Below are the code and all the weights of a small trained network. Each question names an input and a class and asks about switching units off, where a switched-off unit gives its printed mean instead of its output.

import numpy as np


def w(rows, s, z=0):
    codes = np.array(rows[::2]) - 128.0
    scale = np.full(codes.shape[1], s)
    scale[-1] = z or s
    return codes * scale


def f(y):
    return np.maximum(y, 0)


def log_softmax(a):
    a = a - a.max(-1, keepdims=True)
    return a - np.log(np.exp(a).sum(-1, keepdims=True))


def net(x, mask):
    res = np.array(x, float).reshape(1, 6) / 4 @ E
    y = f(res @ A[0][:, :-1].T + A[0][:, -1])
    res = res + np.where(mask, y, B[0][:, -1]) @ B[0][:, :-1]
    return log_softmax(res[-1] @ U[:, :-1].T + U[:, -1])


A, B = {}, {}
E = w([
[53,94,187,148,203,148,209,224,173,11,121,175],'x0',
[50,97,95,207,173,233,98,134,63,144,175,46],'x1',
[42,158,214,31,58,197,131,156,82,194,149,193],'x2',
[123,102,219,121,113,46,30,193,179,128,202,50],'x3',
[176,102,217,143,210,108,104,41,2,89,190,202],'x4',
[61,28,72,44,66,106,133,41,139,52,171,114],'x5',
],0.0061)
A[0] = w([
[105,120,144,109,68,99,54,224,223,143,167,38,114],'N1',
[189,208,164,201,182,163,128,209,115,189,75,136,76],'N2',
[74,50,90,55,93,130,117,94,151,70,155,122,32],'N3',
[43,174,214,40,65,191,128,151,94,184,160,201,15],'N4',
[80,87,107,183,168,214,96,116,87,149,185,70,108],'N5',
[176,144,113,119,46,98,54,92,105,216,156,79,57],'N6',
[163,194,156,179,185,146,129,194,124,196,102,128,86],'N7',
[64,113,139,159,190,133,180,190,174,38,108,134,56],'N8',
[124,127,95,145,110,142,106,83,95,185,151,74,100],'N9',
[119,92,225,107,136,61,20,174,154,133,218,76,59],'N10',
[80,107,96,187,169,198,97,109,76,120,134,62,31],'N11',
[176,213,176,189,183,155,94,217,113,206,93,122,84],'N12',
[130,166,73,141,113,178,167,66,97,172,83,169,90],'N13',
[52,55,90,63,95,131,132,65,126,55,169,105,40],'N14',
[99,164,73,123,52,144,154,222,225,173,81,67,57],'N15',
[92,54,59,77,91,122,109,68,136,96,146,92,40],'N16',
[48,96,192,149,178,169,220,254,183,22,129,174,38],'N17',
[219,168,156,58,96,36,164,91,179,118,78,225,99],'N18',
[226,77,52,227,193,49,133,77,167,62,86,73,172],'N19',
[59,124,75,167,118,207,117,169,132,148,135,50,103],'N20',
[120,149,49,123,121,182,208,98,125,141,69,163,107],'N21',
[60,169,195,30,68,196,116,138,93,181,150,191,54],'N22',
[172,201,89,118,74,127,94,107,106,218,109,93,63],'N23',
[193,166,118,54,62,42,163,151,225,108,59,173,172],'N24',
[111,163,38,117,99,174,190,138,163,157,60,134,86],'N25',
[149,135,61,149,89,136,72,67,91,198,107,87,1],'N26',
[120,141,66,125,143,192,211,88,92,106,74,194,59],'N27',
[191,107,231,151,206,121,91,50,8,96,208,211,10],'N28',
],0.0064,0.0019)
B[0] = w([
[76,194,171,208,186,27,162,75,32,66,78,107,231],'N1',
[156,157,100,99,23,151,205,69,187,91,180,205,205],'N2',
[186,158,86,122,48,136,198,61,177,102,156,203,199],'N3',
[103,211,29,147,211,180,54,186,221,75,157,93,215],'N4',
[62,100,189,117,77,153,180,189,87,173,192,146,204],'N5',
[197,71,169,47,155,161,71,107,95,114,34,60,219],'N6',
[171,157,94,90,58,136,210,72,170,95,184,192,190],'N7',
[208,72,142,36,138,187,64,123,133,138,50,80,197],'N8',
[163,79,157,78,136,172,127,145,113,162,100,118,184],'N9',
[109,216,198,141,128,47,192,116,29,14,100,82,232],'N10',
[61,117,158,69,127,163,191,221,90,181,177,151,188],'N11',
[176,176,99,94,33,134,216,58,184,79,194,203,209],'N12',
[143,191,201,132,142,75,105,132,54,40,84,58,188],'N13',
[190,159,103,108,19,145,216,64,186,97,175,204,212],'N14',
[86,69,51,189,195,47,146,40,167,194,70,198,226],'N15',
[194,177,85,116,42,142,194,70,194,101,156,198,201],'N16',
[255,25,164,3,146,196,65,84,114,144,8,71,232],'N17',
[59,70,185,79,106,213,193,232,55,197,203,121,226],'N18',
[83,210,68,167,191,211,35,220,212,93,181,57,250],'N19',
[40,82,139,132,152,136,198,189,73,216,178,164,198],'N20',
[119,187,196,181,144,48,124,119,57,59,127,102,191],'N21',
[123,163,67,180,206,158,14,171,205,104,162,75,213],'N22',
[218,49,131,49,133,174,96,100,139,140,53,104,200],'N23',
[34,78,164,134,136,180,182,218,81,217,206,144,231],'N24',
[78,139,146,231,198,25,126,51,85,135,93,143,191],'N25',
[182,66,161,26,151,182,93,132,125,129,75,82,197],'N26',
[111,201,224,161,111,48,130,128,38,30,107,55,191],'N27',
[59,60,36,204,234,32,163,65,129,222,55,202,254],'N28',
],0.0061,0.0088)
U = w([
[233,27,187,36,130,207,75,97,118,134,24,68,120],'0',
[189,180,103,131,1,140,203,45,199,79,211,214,61],'1',
[84,222,242,184,144,13,151,119,10,20,102,67,2],'2',
[44,58,51,215,214,35,147,50,127,223,70,193,229],'3',
[18,71,205,110,96,210,188,254,59,234,235,135,45],'4',
[103,212,32,189,192,203,27,208,235,74,186,47,240],'5',
],0.0083,0.003)

Each question gives the input, the list of numbers given to net, and the class t.
The units are the neurons (one row each of A and B). Each row of codes is followed by its name. A weight is (code - 128) times the scale printed after its matrix; where a second scale follows, it is the last column's (A, B and U).
mask holds one flag per neuron, in row order. A switched-off neuron (its flag False) gives its mean, the last column of its row in B, instead of its output. The means were averaged over made-up inputs and are rounded, as every weight is.
A unit's drop is (log p(t) with every unit on - log p(t) with that unit switched off) / (log p(t) with every unit on - log p(t) with every unit switched off).
The circuit of an input: a set's keep is (log p(t) with only the set's units on - log p(t) with every unit switched off) / (log p(t) with every unit on - log p(t) with every unit switched off). Starting from the 12 units with the biggest drops (on a tie, the unit counted first), units are removed one at a time, each time the one whose removal leaves the highest keep (on an exact tie, the one counted first), for as long as the keep stays at least 0.8.
units of the circuit, in order: the units of the circuit, biggest drop first
most important unit: the unit with the biggest drop
k most important neurons: the k neurons with the biggest drops, biggest first
drop when u is switched off: that unit's drop, to one decimal
input [-5,3,-7,-8,8,3], class 2: most important unit : N27
input [-6,-2,-5,-5,6,1], class 0: 4 most important neurons : (N26 N15 N1 N10)
input [5,8,-2,5,-8,5], class 3: 4 most important neurons : (N15 N1 N18 N24)
input [-8,5,-6,8,7,-4], class 0: 2 most important neurons : (N6 N26)
input [2,1,2,3,2,3], class 1: units of the circuit, in order : (N6 N14 N24)
input [-3,3,-2,5,1,-6], class 1: 2 most important neurons : (N12 N2)
input [-6,5,3,2,-5,8], class 1: 3 most important neurons : (N16 N14 N3)
input [8,-2,-7,1,-5,-2], class 0: 2 most important neurons : (N17 N8)
input [-4,1,6,3,-6,7], class 1: 3 most important neurons : (N14 N28 N16)
input [-3,7,-7,6,-5,4], class 4: 3 most important neurons : (N20 N5 N11)
input [-8,8,-5,4,-2,1], class 0: 4 most important neurons : (N6 N26 N23 N24)
input [2,-4,2,-8,-6,-6], class 2: 3 most important neurons : (N27 N21 N25)
input [0,1,-3,7,-1,4], class 2: 2 most important neurons : (N1 N10)
input [1,-4,6,8,-1,-8], class 1: most important unit : N12
input [1,-2,7,4,-5,-3], class 5: 2 most important neurons : (N4 N22)
input [0,8,-3,-6,2,-5], class 4: 2 most important neurons : (N11 N5)
input [-1,-2,8,-6,5,4], class 5: drop when N22 is switched off : 0.5
input [7,-8,4,-3,6,-1], class 4: drop when N18 is switched off : 2.4
input [1,-5,4,8,-7,3], class 2: drop when N10 is switched off : 0.7
input [-4,-8,-2,6,0,-5], class 4: most important unit : N18
